Here is a tiny trained network, its code and every weight. The questions are about switching its units off for an input and a target symbol, where a switched-off unit gives its printed mean instead of its output.

import numpy as np


def w(rows, s, z=0):
    codes = np.array(rows[::2]) - 128.0
    scale = np.full(codes.shape[1], s)
    scale[-1] = z or s
    return codes * scale


def norm(h):
    return h / np.sqrt((h * h).mean(-1, keepdims=True) + 1e-5)


def f(y):
    return y / 2 * (1 + np.tanh(0.7978845608 * (y + 0.044715 * y**3)))


def softmax(a):
    e = np.exp(a - a.max(-1, keepdims=True))
    return e / e.sum(-1, keepdims=True)


def log_softmax(a):
    a = a - a.max(-1, keepdims=True)
    return a - np.log(np.exp(a).sum(-1, keepdims=True))


def net(x, mask):
    ids = ['Θαγεζητω'.index(c) for c in x.split()]
    T = len(ids)
    res = E[ids] + P[:T]
    u = 0
    for l in range(2):
        r = norm(res)
        for j in range(3):
            rows = slice(4 * j, 4 * j + 4)
            q, k, v = (r @ M[l][rows].T for M in (Q, K, V))
            z = softmax(np.where(np.tri(T) > 0, q @ k.T / 4**0.5, -1e9)) @ v
            o = O[l][rows]
            res = res + np.where(mask[u + j], z, o[:, -1]) @ o[:, :-1]
        u += 3
        y = f(norm(res) @ A[l][:, :-1].T + A[l][:, -1])
        res = res + np.where(mask[u : u + 16], y, B[l][:, -1]) @ B[l][:, :-1]
        u += 16
    return log_softmax(norm(res)[-1] @ U[:, :-1].T + U[:, -1])


Q, K, V, O, A, B = {}, {}, {}, {}, {}, {}
E = w([
[136,176,128,95],'Θ',
[114,174,126,85],'α',
[108,136,172,135],'γ',
[128,24,105,139],'ε',
[96,129,173,139],'ζ',
[231,163,168,154],'η',
[165,61,201,127],'τ',
[76,154,7,97],'ω',
],0.017)
P = w([
[120,88,27,218],'0',
[20,128,98,188],'1',
[26,132,111,176],'2',
[31,129,135,158],'3',
[48,142,144,137],'4',
[65,150,147,108],'5',
[89,173,140,67],'6',
[114,195,139,9],'7',
[141,204,155,12],'8',
[164,213,175,1],'9',
],0.004)
Q[0] = w([
[64,138,137,202],'0.h1',
[124,78,160,82],'0.h1',
[62,101,160,145],'0.h1',
[114,116,107,136],'0.h1',
[119,79,59,108],'0.h2',
[154,21,83,223],'0.h2',
[115,159,146,79],'0.h2',
[154,168,43,189],'0.h2',
[188,188,96,18],'0.h3',
[144,155,135,247],'0.h3',
[91,132,112,138],'0.h3',
[158,78,121,91],'0.h3',
],0.011)
K[0] = w([
[73,244,112,176],'0.h1',
[107,84,153,26],'0.h1',
[137,153,46,194],'0.h1',
[82,130,78,154],'0.h1',
[57,217,51,138],'0.h2',
[118,114,2,209],'0.h2',
[200,204,203,70],'0.h2',
[174,47,31,115],'0.h2',
[172,174,186,23],'0.h3',
[127,133,156,219],'0.h3',
[134,89,139,135],'0.h3',
[44,148,114,83],'0.h3',
],0.0091)
V[0] = w([
[155,167,93,154],'0.h1',
[121,123,123,42],'0.h1',
[215,105,142,168],'0.h1',
[110,34,91,63],'0.h1',
[119,134,43,190],'0.h2',
[161,79,169,162],'0.h2',
[58,162,124,112],'0.h2',
[148,172,100,254],'0.h2',
[137,124,187,131],'0.h3',
[142,180,121,182],'0.h3',
[135,131,185,128],'0.h3',
[65,142,202,196],'0.h3',
],0.0089)
O[0] = w([
[61,93,102,92,116],'0.h1',
[253,89,102,93,88],'0.h1',
[89,90,135,191,76],'0.h1',
[140,65,100,120,13],'0.h1',
[183,193,149,176,6],'0.h2',
[142,140,121,69,105],'0.h2',
[86,113,128,218,240],'0.h2',
[180,162,82,135,143],'0.h2',
[214,103,159,62,158],'0.h3',
[105,163,87,56,204],'0.h3',
[162,103,145,60,171],'0.h3',
[106,162,83,59,253],'0.h3',
],0.0063,0.0019)
A[0] = w([
[90,180,242,168,39],'0.n1',
[123,94,80,199,167],'0.n2',
[159,179,105,220,38],'0.n3',
[151,52,114,116,244],'0.n4',
[149,49,26,116,154],'0.n5',
[69,139,97,82,126],'0.n6',
[49,188,141,68,131],'0.n7',
[183,203,231,116,159],'0.n8',
[100,115,105,173,144],'0.n9',
[156,101,208,163,128],'0.n10',
[116,206,117,172,187],'0.n11',
[76,120,44,76,3],'0.n12',
[123,156,179,163,101],'0.n13',
[149,213,93,125,130],'0.n14',
[208,53,254,184,43],'0.n15',
[174,119,67,62,21],'0.n16',
],0.008,0.0038)
B[0] = w([
[96,58,136,32,151],'0.n1',
[175,97,177,118,144],'0.n2',
[55,170,165,142,125],'0.n3',
[145,14,185,87,168],'0.n4',
[125,9,130,159,147],'0.n5',
[194,190,141,113,187],'0.n6',
[132,70,191,102,254],'0.n7',
[28,107,125,97,238],'0.n8',
[178,135,179,123,135],'0.n9',
[107,128,83,34,147],'0.n10',
[109,153,124,115,192],'0.n11',
[145,90,41,158,140],'0.n12',
[115,157,79,77,130],'0.n13',
[57,119,122,144,184],'0.n14',
[143,199,71,1,170],'0.n15',
[115,107,107,98,115],'0.n16',
],0.0063,0.0054)
Q[1] = w([
[184,179,49,140],'1.h1',
[123,213,155,80],'1.h1',
[114,76,107,201],'1.h1',
[119,52,116,161],'1.h1',
[123,205,58,60],'1.h2',
[110,72,69,191],'1.h2',
[169,103,125,121],'1.h2',
[129,115,184,86],'1.h2',
[163,121,157,251],'1.h3',
[139,113,117,196],'1.h3',
[141,69,107,131],'1.h3',
[96,112,218,183],'1.h3',
],0.012)
K[1] = w([
[158,177,76,160],'1.h1',
[223,129,109,66],'1.h1',
[65,125,120,203],'1.h1',
[138,109,173,225],'1.h1',
[20,151,71,70],'1.h2',
[162,189,182,213],'1.h2',
[128,129,200,92],'1.h2',
[126,56,132,93],'1.h2',
[89,108,203,197],'1.h3',
[105,124,192,165],'1.h3',
[136,64,122,121],'1.h3',
[223,109,255,108],'1.h3',
],0.01)
V[1] = w([
[105,2,92,110],'1.h1',
[113,62,157,129],'1.h1',
[136,108,142,107],'1.h1',
[152,126,68,108],'1.h1',
[116,85,127,101],'1.h2',
[152,42,16,127],'1.h2',
[69,127,17,127],'1.h2',
[164,151,75,92],'1.h2',
[208,127,151,145],'1.h3',
[105,144,93,170],'1.h3',
[167,145,75,115],'1.h3',
[153,41,16,89],'1.h3',
],0.0088)
O[1] = w([
[177,1,130,58,83],'1.h1',
[142,31,120,148,120],'1.h1',
[178,106,132,171,151],'1.h1',
[178,155,171,56,95],'1.h1',
[92,179,98,199,167],'1.h2',
[34,110,40,107,16],'1.h2',
[83,89,63,111,148],'1.h2',
[161,73,28,115,114],'1.h2',
[197,243,204,14,2],'1.h3',
[110,111,96,93,123],'1.h3',
[109,175,38,97,110],'1.h3',
[27,240,85,213,76],'1.h3',
],0.0052,0.0042)
A[1] = w([
[127,207,133,89,91],'1.n1',
[99,74,81,133,204],'1.n2',
[194,177,110,141,98],'1.n3',
[85,134,36,130,59],'1.n4',
[76,199,111,192,28],'1.n5',
[141,116,196,143,136],'1.n6',
[87,94,8,205,60],'1.n7',
[184,176,149,84,136],'1.n8',
[171,23,22,111,36],'1.n9',
[193,184,173,134,76],'1.n10',
[87,202,156,187,3],'1.n11',
[142,84,180,170,148],'1.n12',
[179,183,156,148,120],'1.n13',
[68,115,30,127,127],'1.n14',
[128,148,56,100,108],'1.n15',
[22,127,90,148,64],'1.n16',
],0.012,0.0056)
B[1] = w([
[194,158,157,205,225],'1.n1',
[150,170,58,115,255],'1.n2',
[120,184,254,106,120],'1.n3',
[26,131,123,50,187],'1.n4',
[105,61,99,82,171],'1.n5',
[64,130,93,101,255],'1.n6',
[169,125,176,55,229],'1.n7',
[225,134,111,120,226],'1.n8',
[103,232,178,188,193],'1.n9',
[98,190,94,129,173],'1.n10',
[162,32,108,91,150],'1.n11',
[140,51,90,150,234],'1.n12',
[99,171,111,115,161],'1.n13',
[48,157,63,133,230],'1.n14',
[59,77,148,90,162],'1.n15',
[153,197,69,62,199],'1.n16',
],0.0094,0.0036)
U = w([
[107,119,131,179,123],'Θ',
[29,142,204,201,90],'α',
[93,119,170,99,23],'γ',
[161,40,64,198,207],'ε',
[83,100,189,119,64],'ζ',
[163,186,209,137,254],'η',
[247,50,88,12,42],'τ',
[73,154,23,82,149],'ω',
],0.012,0.0053)

Each question gives the input, a string of symbols that net reads in full, and the target symbol t.
The units are the heads (4 rows each of Q, K, V and O) and the neurons (one row each of A and B). Each row of codes is followed by its name. A weight is (code - 128) times the scale printed after its matrix; where a second scale follows, it is the last column's (O, A, B and U).
mask holds one flag per unit, layer by layer, with each layer's heads first. A switched-off unit (its flag False) gives its mean, the last column of its rows in O or B, instead of its output. The means were averaged over made-up inputs and are rounded, as every weight is.
A unit's drop is (log p(t) with every unit on - log p(t) with that unit switched off) / (log p(t) with every unit on - log p(t) with every unit switched off).
The circuit of an input: a set's keep is (log p(t) with only the set's units on - log p(t) with every unit switched off) / (log p(t) with every unit on - log p(t) with every unit switched off). Starting from the 12 units with the biggest drops (on a tie, the unit counted first), units are removed one at a time, each time the one whose removal leaves the highest keep (on an exact tie, the one counted first), for as long as the keep stays at least 0.8.
circuit, biggest first: the units of the circuit, biggest drop first
unit that matters most: the unit with the biggest drop
k most important neurons: the k neurons with the biggest drops, biggest first
top k neurons in layer l: the k neurons of layer l with the biggest drops, biggest first
which heads matter: for each layer, one digit per head in row order, 1 if its drop is at least 0.15 and else 0, layers parted by /
input ω α γ ζ, target ε: circuit, biggest first => [1.n12, 1.h1, 1.h3]
input ζ ε γ γ ζ ω η τ, target ω: circuit, biggest first => [1.h3, 0.n15]
input α α Θ, target α: circuit, biggest first => [0.h2, 0.n15]
input ε η Θ Θ α, target α: which heads matter => 111 / 111
input η τ ω η η α α, target η: 2 most important neurons => [0.n7, 0.n5]
input α α α, target α: unit that matters most => 0.h2
input α ω ζ ε Θ α, target ε: 2 most important neurons => [1.n12, 0.n15]
input τ α η α Θ Θ, target α: which heads matter => 111 / 001
input Θ ζ ε ω τ ε ω η τ, target ω: 4 most important neurons => [0.n15, 0.n10, 0.n7, 0.n6]
input ε ε η Θ, target η: which heads matter => 010 / 100
input ε ε Θ, target ε: 2 most important neurons => [0.n8, 0.n9]
input τ τ η, target τ: which heads matter => 111 / 100
input α η ζ η Θ η γ Θ, target η: 2 most important neurons => [0.n5, 0.n4]
input ζ γ τ τ η Θ, target τ: which heads matter => 011 / 100
input γ γ γ, target η: 4 most important neurons => [0.n6, 0.n5, 0.n4, 1.n14]
input γ ω η η τ η, target τ: top 4 neurons in layer 0 => [0.n8, 0.n6, 0.n15, 0.n4]
input α ζ γ, target τ: which heads matter => 111 / 001
input τ ω ω η, target ω: unit that matters most => 0.h1
input Θ η η ε τ α, target τ: which heads matter => 110 / 100
input η τ ζ η ε ζ ω ω η, target ω: which heads matter => 000 / 001
input γ Θ ζ, target η: 4 most important neurons => [0.n6, 0.n5, 0.n4, 0.n8]
input τ τ α Θ, target τ: which heads matter => 010 / 100
input α τ α ε Θ ω τ η ε, target ε: which heads matter => 000 / 000
input τ α ω τ γ, target τ: which heads matter => 110 / 100
input α τ η ζ, target τ: unit that matters most => 1.h1
input ω α ω γ, target ε: which heads matter => 011 / 000
input ε α Θ ε ε γ Θ, target ε: most important neuron => [0.n7]
input ω α ζ ζ γ α τ α, target τ: top 2 neurons in layer 1 => [1.n9, 1.n8]
input ω Θ α ε α, target ε: top 2 neurons in layer 0 => [0.n15, 0.n8]
